Here is a tiny trained network, its code and every weight. The questions are about switching its units off for an input and a class, where a switched-off unit gives its printed mean instead of its output.

import numpy as np


def w(rows, s, z=0):
    codes = np.array(rows[::2]) - 128.0
    scale = np.full(codes.shape[1], s)
    scale[-1] = z or s
    return codes * scale


def f(y):
    return np.maximum(y, 0)


def log_softmax(a):
    a = a - a.max(-1, keepdims=True)
    return a - np.log(np.exp(a).sum(-1, keepdims=True))


def net(x, mask):
    res = np.array(x, float).reshape(1, 4) / 4 @ E
    y = f(res @ A[0][:, :-1].T + A[0][:, -1])
    res = res + np.where(mask, y, B[0][:, -1]) @ B[0][:, :-1]
    return log_softmax(res[-1] @ U[:, :-1].T + U[:, -1])


A, B = {}, {}
E = w([
[245,179,213,5,149,129,164],'x0',
[104,111,89,40,183,23,55],'x1',
[3,115,102,229,117,35,164],'x2',
[190,197,240,118,122,76,247],'x3',
],0.0048)
A[0] = w([
[248,140,162,86,125,237,140,133],'neuron 1',
[93,120,108,193,121,116,110,251],'neuron 2',
[9,112,49,213,130,171,47,122],'neuron 3',
[120,135,143,196,138,97,159,157],'neuron 4',
[135,119,130,121,134,116,109,87],'neuron 5',
[180,127,136,7,149,68,97,143],'neuron 6',
[86,134,140,215,116,103,184,162],'neuron 7',
],0.015,0.0023)
B[0] = w([
[216,99,166,114,114,186,162,219],'neuron 1',
[94,110,103,163,128,142,142,192],'neuron 2',
[137,80,2,147,119,158,109,251],'neuron 3',
[98,135,179,151,117,141,130,170],'neuron 4',
[127,143,116,117,121,120,136,135],'neuron 5',
[103,181,116,63,148,69,70,204],'neuron 6',
[95,131,174,164,135,95,153,195],'neuron 7',
],0.026,0.015)
U = w([
[38,151,211,226,117,74,208,170],'0',
[253,128,198,89,104,204,172,252],'1',
[122,232,123,62,181,46,72,2],'2',
[88,52,11,199,101,158,143,56],'3',
],0.0057,0.00046)

Each question gives the input, the list of numbers given to net, and the class t.
The units are the neurons (one row each of A and B). Each row of codes is followed by its name. A weight is (code - 128) times the scale printed after its matrix; where a second scale follows, it is the last column's (A, B and U).
mask holds one flag per neuron, in row order. A switched-off neuron (its flag False) gives its mean, the last column of its row in B, instead of its output. The means were averaged over made-up inputs and are rounded, as every weight is.
A unit's drop is (log p(t) with every unit on - log p(t) with that unit switched off) / (log p(t) with every unit on - log p(t) with every unit switched off).
The circuit of an input: a set's keep is (log p(t) with only the set's units on - log p(t) with every unit switched off) / (log p(t) with every unit on - log p(t) with every unit switched off). Starting from all 7 units, units are removed one at a time, each time the one whose removal leaves the highest keep (on an exact tie, the one counted first), for as long as the keep stays at least 0.8.
circuit, biggest first: the units of the circuit, biggest drop first
top k neurons: the k neurons with the biggest drops, biggest first
drop of u: that unit's drop, to one decimal
input [2,0,-3,5], class 1: circuit, biggest first	[neuron 1]
input [6,-3,4,-4], class 1: top 2 neurons	[neuron 3; neuron 6]
input [6,-5,6,4], class 0: top 2 neurons	[neuron 3; neuron 7]
input [-4,4,-1,4], class 2: top 3 neurons	[neuron 3; neuron 1; neuron 7]
input [-5,1,7,6], class 0: top 2 neurons	[neuron 7; neuron 4]
input [4,-5,3,4], class 1: top 2 neurons	[neuron 1; neuron 2]
input [-8,-7,0,5], class 0: top 2 neurons	[neuron 7; neuron 4]
input [2,8,8,6], class 2: drop of neuron 3	-0.1
input [5,-4,7,0], class 0: drop of neuron 4	0.0
input [1,5,8,4], class 0: drop of neuron 3	0.2
